Below is a small trained network, with its code and all its weights. Each question gives an input and a class and asks what happens when units are switched off, that is, made to give their printed mean instead of their output.

import numpy as np


def w(rows, s, z=0):
    codes = np.array(rows[::2]) - 128.0
    scale = np.full(codes.shape[1], s)
    scale[-1] = z or s
    return codes * scale


def f(y):
    return np.maximum(y, 0)


def log_softmax(a):
    a = a - a.max(-1, keepdims=True)
    return a - np.log(np.exp(a).sum(-1, keepdims=True))


def net(x, mask):
    res = np.array(x, float).reshape(1, 5) / 4 @ E
    y = f(res @ A[0][:, :-1].T + A[0][:, -1])
    res = res + np.where(mask, y, B[0][:, -1]) @ B[0][:, :-1]
    return log_softmax(res[-1] @ U[:, :-1].T + U[:, -1])


A, B = {}, {}
E = w([
[166,152,101,93,181,200,79,153,167,57],'x0',
[154,138,66,71,113,140,213,91,129,41],'x1',
[202,65,111,93,156,123,126,183,132,247],'x2',
[129,186,230,109,204,110,174,254,130,130],'x3',
[155,172,140,95,83,36,107,121,246,132],'x4',
],0.012)
A[0] = w([
[114,174,211,149,200,114,97,180,161,109,176],'n1',
[116,129,138,141,85,111,73,75,213,254,155],'n2',
[181,143,114,82,148,88,62,170,133,150,168],'n3',
[128,120,116,159,148,211,89,138,88,108,172],'n4',
[95,91,67,117,100,169,67,16,122,36,161],'n5',
[111,108,91,176,34,172,149,75,48,123,177],'n6',
[209,68,101,123,143,198,97,137,59,143,187],'n7',
[144,66,159,139,104,58,186,62,90,207,189],'n8',
[178,128,115,54,177,136,202,157,131,79,186],'n9',
[150,93,156,96,220,141,159,181,105,104,154],'n10',
[111,109,211,93,205,189,113,159,43,131,107],'n11',
[29,176,173,179,134,90,56,131,163,192,230],'n12',
[83,151,119,201,157,207,164,123,105,175,187],'n13',
[163,196,106,82,87,126,138,142,231,67,254],'n14',
],0.0089,0.0043)
B[0] = w([
[86,147,197,149,130,232,155,221,104,150,231],'n1',
[137,83,95,178,190,57,84,121,138,177,228],'n2',
[127,97,100,181,121,154,147,187,180,157,177],'n3',
[94,112,76,235,120,171,56,106,143,90,194],'n4',
[115,177,139,57,183,130,26,42,143,157,250],'n5',
[128,61,147,75,126,103,85,81,51,61,233],'n6',
[171,106,141,144,87,147,130,70,187,72,212],'n7',
[235,70,76,123,129,91,195,132,79,124,241],'n8',
[30,190,2,77,90,116,245,178,195,51,206],'n9',
[124,172,121,167,117,136,145,153,149,73,211],'n10',
[203,215,113,231,77,164,162,129,127,51,228],'n11',
[195,92,215,164,167,180,55,207,71,236,237],'n12',
[177,186,169,205,18,139,86,120,77,43,202],'n13',
[100,122,68,59,199,138,158,153,183,203,232],'n14',
],0.0078,0.015)
U = w([
[161,76,111,129,67,114,208,72,43,126,212],'0',
[75,123,151,133,127,138,68,40,69,97,141],'1',
[105,132,241,141,135,195,136,179,135,161,184],'2',
[63,156,90,86,130,123,200,148,203,106,142],'3',
[133,70,132,170,115,157,108,89,166,141,20],'4',
[130,200,138,186,102,166,157,111,141,74,5],'5',
[122,179,113,76,166,138,105,7,162,152,140],'6',
[120,129,147,179,171,44,128,147,126,181,164],'7',
],0.011,0.002)

Each question gives the input, the list of numbers given to net, and the class t.
The units are the neurons (one row each of A and B). Each row of codes is followed by its name. A weight is (code - 128) times the scale printed after its matrix; where a second scale follows, it is the last column's (A, B and U).
mask holds one flag per neuron, in row order. A switched-off neuron (its flag False) gives its mean, the last column of its row in B, instead of its output. The means were averaged over made-up inputs and are rounded, as every weight is.
A unit's drop is (log p(t) with every unit on - log p(t) with that unit switched off) / (log p(t) with every unit on - log p(t) with every unit switched off).
The circuit of an input: a set's keep is (log p(t) with only the set's units on - log p(t) with every unit switched off) / (log p(t) with every unit on - log p(t) with every unit switched off). Starting from the 12 units with the biggest drops (on a tie, the unit counted first), units are removed one at a time, each time the one whose removal leaves the highest keep (on an exact tie, the one counted first), for as long as the keep stays at least 0.8.
units of the circuit, in order: the units of the circuit, biggest drop first
unit that matters most: the unit with the biggest drop
top k neurons: the k neurons with the biggest drops, biggest first
drop when u is switched off: that unit's drop, to one decimal
input [-5,-7,7,7,5], class 2: unit that matters most : n1
input [-5,-1,-3,-4,2], class 1: top 3 neurons : (n5, n6, n14)
input [4,0,2,8,1], class 3: top 2 neurons : (n9, n12)
input [-1,2,2,6,-2], class 5: top 2 neurons : (n11, n14)
input [0,-1,-1,-6,-2], class 1: top 2 neurons : (n6, n14)
input [-8,7,2,-8,8], class 6: top 2 neurons : (n5, n14)
input [-5,-1,-3,-5,2], class 1: units of the circuit, in order : (n5, n6)
input [-2,-2,-2,-5,2], class 1: top 2 neurons : (n14, n6)
input [2,7,5,-5,4], class 6: top 4 neurons : (n5, n1, n10, n11)
input [7,2,7,-6,-5], class 6: top 3 neurons : (n5, n12, n1)
input [1,-6,-8,-3,5], class 2: top 2 neurons : (n12, n8)
input [-2,-8,4,-6,-7], class 0: top 2 neurons : (n8, n6)
input [3,-1,7,7,0], class 5: top 2 neurons : (n11, n9)
input [5,-7,6,-7,6], class 7: units of the circuit, in order : (n2)
input [4,-6,4,-1,5], class 7: top 2 neurons : (n2, n13)
input [1,-1,1,-7,-6], class 1: drop when n1 is switched off : 0.0
input [7,-8,-6,6,-6], class 5: drop when n11 is switched off : 2.8
input [3,7,8,2,-3], class 3: drop when n9 is switched off : 0.5
